Here is a tiny trained network, its code and every weight. The questions are about switching its units off for an input and a target symbol, where a switched-off unit gives its printed mean instead of its output.

import numpy as np


def w(rows, s, z=0):
    codes = np.array(rows[::2]) - 128.0
    scale = np.full(codes.shape[1], s)
    scale[-1] = z or s
    return codes * scale


def norm(h):
    return h / np.sqrt((h * h).mean(-1, keepdims=True) + 1e-5)


def f(y):
    return y / 2 * (1 + np.tanh(0.7978845608 * (y + 0.044715 * y**3)))


def softmax(a):
    e = np.exp(a - a.max(-1, keepdims=True))
    return e / e.sum(-1, keepdims=True)


def log_softmax(a):
    a = a - a.max(-1, keepdims=True)
    return a - np.log(np.exp(a).sum(-1, keepdims=True))


def net(x, mask):
    ids = ['βγδελξτ'.index(c) for c in x.split()]
    T = len(ids)
    res = E[ids] + P[:T]
    u = 0
    for l in range(3):
        q, k, v = (norm(res) @ M[l].T for M in (Q, K, V))
        z = softmax(np.where(np.tri(T) > 0, q @ k.T / 2**0.5, -1e9)) @ v
        res = res + np.where(mask[u], z, O[l][:, -1]) @ O[l][:, :-1]
        u += 1
        y = f(norm(res) @ A[l][:, :-1].T + A[l][:, -1])
        res = res + np.where(mask[u : u + 12], y, B[l][:, -1]) @ B[l][:, :-1]
        u += 12
    return log_softmax(norm(res)[-1] @ U[:, :-1].T + U[:, -1])


Q, K, V, O, A, B = {}, {}, {}, {}, {}, {}
E = w([
[74,183,185,126,129,36,172,200],'β',
[87,160,37,42,200,128,169,206],'γ',
[126,75,199,42,108,71,90,191],'δ',
[231,69,96,138,165,162,143,132],'ε',
[104,119,60,23,168,137,200,174],'λ',
[109,138,109,125,158,1,12,58],'ξ',
[158,151,94,208,55,69,104,188],'τ',
],0.0083)
P = w([
[87,75,189,159,155,254,72,132],'0',
[112,99,44,137,103,72,149,95],'1',
[144,122,67,149,80,92,163,101],'2',
[154,133,85,151,96,98,165,108],'3',
[163,141,102,143,98,104,160,100],'4',
[170,146,113,141,112,113,152,108],'5',
[173,151,124,138,125,113,141,112],'6',
[181,157,137,133,128,123,134,106],'7',
[183,155,145,130,136,127,124,110],'8',
],0.0054)
Q[0] = w([
[115,121,213,254,64,76,83,114],'0.h1',
[172,125,137,244,123,168,96,50],'0.h1',
],0.0055)
K[0] = w([
[134,184,82,154,71,2,108,114],'0.h1',
[202,83,30,178,115,92,132,25],'0.h1',
],0.0042)
V[0] = w([
[59,193,255,26,157,61,63,125],'0.h1',
[46,160,95,203,79,64,215,235],'0.h1',
],0.0033)
O[0] = w([
[225,62,74,244,67,214,153,65,2],'0.h1',
[172,36,70,86,222,119,4,57,125],'0.h1',
],0.0038,0.0027)
A[0] = w([
[96,195,154,188,79,231,90,2,52],'0.n1',
[54,147,41,167,95,192,212,74,2],'0.n2',
[23,139,211,79,99,82,112,140,168],'0.n3',
[90,104,155,207,106,197,133,226,125],'0.n4',
[133,116,96,127,93,109,170,88,105],'0.n5',
[123,106,121,215,107,81,43,75,85],'0.n6',
[140,130,80,149,104,139,171,91,111],'0.n7',
[56,99,65,99,46,156,162,102,33],'0.n8',
[112,172,117,156,177,71,150,193,118],'0.n9',
[124,170,175,87,168,143,148,91,77],'0.n10',
[23,165,166,118,106,115,149,164,124],'0.n11',
[101,176,138,223,43,126,160,156,36],'0.n12',
],0.0057,0.0027)
B[0] = w([
[163,65,87,126,154,227,252,181,115],'0.n1',
[168,188,221,113,168,157,125,93,109],'0.n2',
[163,53,63,179,107,132,124,86,166],'0.n3',
[143,61,191,148,200,77,33,92,125],'0.n4',
[134,159,100,150,192,146,103,147,133],'0.n5',
[107,175,197,106,139,89,164,190,193],'0.n6',
[120,159,105,177,145,136,61,124,124],'0.n7',
[129,188,173,98,163,133,125,157,107],'0.n8',
[155,146,159,138,123,168,194,52,253],'0.n9',
[88,136,144,97,84,76,113,179,120],'0.n10',
[56,3,107,109,98,143,173,63,140],'0.n11',
[92,86,44,47,133,41,95,111,106],'0.n12',
],0.0048,0.0032)
Q[1] = w([
[171,114,78,90,141,166,253,208],'1.h1',
[37,241,167,156,210,144,192,118],'1.h1',
],0.0045)
K[1] = w([
[193,162,135,184,145,155,254,172],'1.h1',
[152,242,141,123,134,105,167,44],'1.h1',
],0.0052)
V[1] = w([
[132,2,166,149,172,216,187,102],'1.h1',
[132,55,100,95,31,103,83,106],'1.h1',
],0.0042)
O[1] = w([
[77,196,99,138,114,2,59,102,223],'1.h1',
[127,190,91,86,113,137,228,133,6],'1.h1',
],0.0062,0.0014)
A[1] = w([
[80,100,128,148,183,147,135,63,70],'1.n1',
[2,157,181,125,98,145,227,157,45],'1.n2',
[160,140,86,141,79,150,58,111,114],'1.n3',
[107,98,126,135,175,109,102,151,130],'1.n4',
[186,133,163,114,118,102,153,150,68],'1.n5',
[55,116,88,74,87,140,122,132,9],'1.n6',
[160,143,204,186,190,155,136,121,1],'1.n7',
[129,134,99,108,118,125,167,161,57],'1.n8',
[169,138,174,107,96,98,192,121,70],'1.n9',
[159,102,118,115,167,117,146,136,88],'1.n10',
[143,168,210,148,153,178,146,122,20],'1.n11',
[173,40,78,131,121,174,161,71,146],'1.n12',
],0.008,0.0027)
B[1] = w([
[171,155,127,95,126,160,151,190,116],'1.n1',
[58,92,148,157,91,39,200,165,178],'1.n2',
[66,130,132,125,155,75,163,168,127],'1.n3',
[163,133,105,145,90,139,149,90,180],'1.n4',
[136,180,106,158,143,190,166,162,253],'1.n5',
[166,142,191,120,143,182,186,151,145],'1.n6',
[149,186,110,127,145,193,153,190,158],'1.n7',
[141,128,181,136,149,157,106,97,178],'1.n8',
[173,137,100,170,180,193,112,165,237],'1.n9',
[114,153,165,161,76,135,137,119,239],'1.n10',
[152,157,99,186,128,158,95,191,108],'1.n11',
[99,89,110,110,103,3,85,82,213],'1.n12',
],0.0065,0.0027)
Q[2] = w([
[35,184,156,58,207,150,204,81],'2.h1',
[171,115,124,2,196,86,171,161],'2.h1',
],0.0073)
K[2] = w([
[2,179,165,187,238,205,73,94],'2.h1',
[60,11,228,117,67,123,51,180],'2.h1',
],0.0064)
V[2] = w([
[169,168,252,218,64,15,159,37],'2.h1',
[48,222,46,39,102,17,163,148],'2.h1',
],0.0028)
O[2] = w([
[164,176,254,154,30,165,178,83,253],'2.h1',
[108,89,137,149,173,180,140,40,189],'2.h1',
],0.0061,0.0029)
A[2] = w([
[58,104,148,110,146,131,143,95,58],'2.n1',
[122,142,104,155,115,100,134,169,114],'2.n2',
[123,148,128,110,134,246,124,175,90],'2.n3',
[192,156,131,161,117,89,133,123,133],'2.n4',
[113,105,117,102,142,46,170,79,107],'2.n5',
[135,135,129,38,131,122,149,170,51],'2.n6',
[134,82,105,195,171,125,174,86,121],'2.n7',
[70,124,146,87,127,200,151,73,113],'2.n8',
[163,125,154,160,148,119,95,66,99],'2.n9',
[49,52,142,118,183,169,158,93,2],'2.n10',
[145,108,208,132,79,113,164,125,142],'2.n11',
[88,104,106,152,38,1,27,121,108],'2.n12',
],0.0083,0.0076)
B[2] = w([
[143,139,143,179,92,189,122,137,121],'2.n1',
[135,133,149,119,147,131,123,86,132],'2.n2',
[166,174,144,226,100,146,157,118,157],'2.n3',
[59,67,79,84,149,145,83,135,247],'2.n4',
[134,141,189,207,103,143,68,167,212],'2.n5',
[115,202,124,93,30,142,39,86,122],'2.n6',
[124,129,105,63,127,131,79,162,180],'2.n7',
[150,67,154,127,119,96,131,52,130],'2.n8',
[116,96,58,94,134,138,157,182,181],'2.n9',
[32,136,186,144,81,247,51,128,127],'2.n10',
[131,127,50,122,182,118,86,134,223],'2.n11',
[212,120,253,209,136,2,36,170,255],'2.n12',
],0.007,0.0061)
U = w([
[175,120,168,164,128,36,47,147,167],'β',
[103,102,19,77,183,144,90,149,210],'γ',
[187,196,105,212,132,205,154,156,128],'δ',
[62,130,138,126,92,85,230,169,121],'ε',
[50,103,189,140,101,227,76,99,3],'λ',
[173,100,146,111,146,123,177,2,164],'ξ',
[137,227,113,55,32,132,82,103,10],'τ',
],0.0064,0.00069)

Each question gives the input, a string of symbols that net reads in full, and the target symbol t.
The units are the heads (2 rows each of Q, K, V and O) and the neurons (one row each of A and B). Each row of codes is followed by its name. A weight is (code - 128) times the scale printed after its matrix; where a second scale follows, it is the last column's (O, A, B and U).
mask holds one flag per unit, layer by layer, with each layer's heads first. A switched-off unit (its flag False) gives its mean, the last column of its rows in O or B, instead of its output. The means were averaged over made-up inputs and are rounded, as every weight is.
A unit's drop is (log p(t) with every unit on - log p(t) with that unit switched off) / (log p(t) with every unit on - log p(t) with every unit switched off).
unit that matters most: the unit with the biggest drop
top k neurons: the k neurons with the biggest drops, biggest first
k most important neurons of layer l: the k neurons of layer l with the biggest drops, biggest first
input γ δ ξ γ ε ξ γ ε δ, target γ: unit that matters most -> 0.n3
input δ ε δ ξ δ, target δ: 4 most important neurons of layer 1 -> (1.n9; 1.n5; 1.n12; 1.n2)
input ε ε ε ε λ γ γ β γ, target ε: top 2 neurons -> (1.n2; 2.n12)
input γ ε δ δ, target γ: top 3 neurons -> (0.n3; 2.n12; 0.n6)
input γ τ β τ τ, target δ: 2 most important neurons of layer 0 -> (0.n6; 0.n3)
input ξ β τ ε ε λ, target ξ: top 2 neurons -> (0.n1; 0.n6)
input τ λ τ ε ξ ε β λ β, target γ: top 3 neurons -> (0.n3; 0.n11; 1.n12)
input λ ε λ, target λ: 2 most important neurons of layer 2 -> (2.n10; 2.n12)
input λ τ β ξ ε ξ ε ξ, target δ: 2 most important neurons of layer 0 -> (0.n6; 0.n12)
input τ ξ τ ε λ ε τ, target δ: top 4 neurons -> (0.n6; 1.n12; 1.n5; 2.n12)
input ε δ β λ β τ ε, target γ: top 2 neurons -> (0.n6; 1.n12)
input γ ε τ ε γ τ, target γ: top 2 neurons -> (2.n12; 0.n12)
input ε β ε β λ τ τ, target γ: top 2 neurons -> (0.n6; 2.n12)
input ε ξ ε ξ, target γ: 2 most important neurons of layer 0 -> (0.n6; 0.n4)
input ξ λ γ ξ ε τ ξ λ, target ξ: unit that matters most -> 0.n1
input ε ξ ε ε ε γ λ, target ε: 2 most important neurons of layer 1 -> (1.n2; 1.n6)
input ε τ β δ γ ε γ ε, target δ: 2 most important neurons of layer 2 -> (2.n12; 2.n3)
input τ δ β ξ ε ε δ λ, target τ: top 3 neurons -> (2.n6; 0.n6; 2.n12)
input τ τ ε β λ, target τ: top 2 neurons -> (2.n6; 2.n12)
input ε γ τ λ λ, target ε: unit that matters most -> 0.h1
input δ δ δ γ δ, target δ: 2 most important neurons of layer 1 -> (1.n9; 1.n5)
input τ λ λ γ, target τ: top 2 neurons -> (2.n6; 2.n12)
input γ ε ξ ξ, target γ: top 2 neurons -> (0.n6; 2.n12)
input τ τ β β ξ δ ξ β ξ, target δ: 2 most important neurons of layer 1 -> (1.n12; 1.n7)
input γ β ξ β λ ξ β, target δ: 2 most important neurons of layer 1 -> (1.n7; 1.n9)
input δ β λ, target δ: top 2 neurons -> (0.n8; 0.n2)
input ε ε γ, target ε: 2 most important neurons of layer 1 -> (1.n2; 1.n6)
input γ ε λ ε, target γ: unit that matters most -> 0.h1
input τ β ε β β γ, target τ: top 4 neurons -> (0.n3; 2.n12; 2.n6; 0.n4)
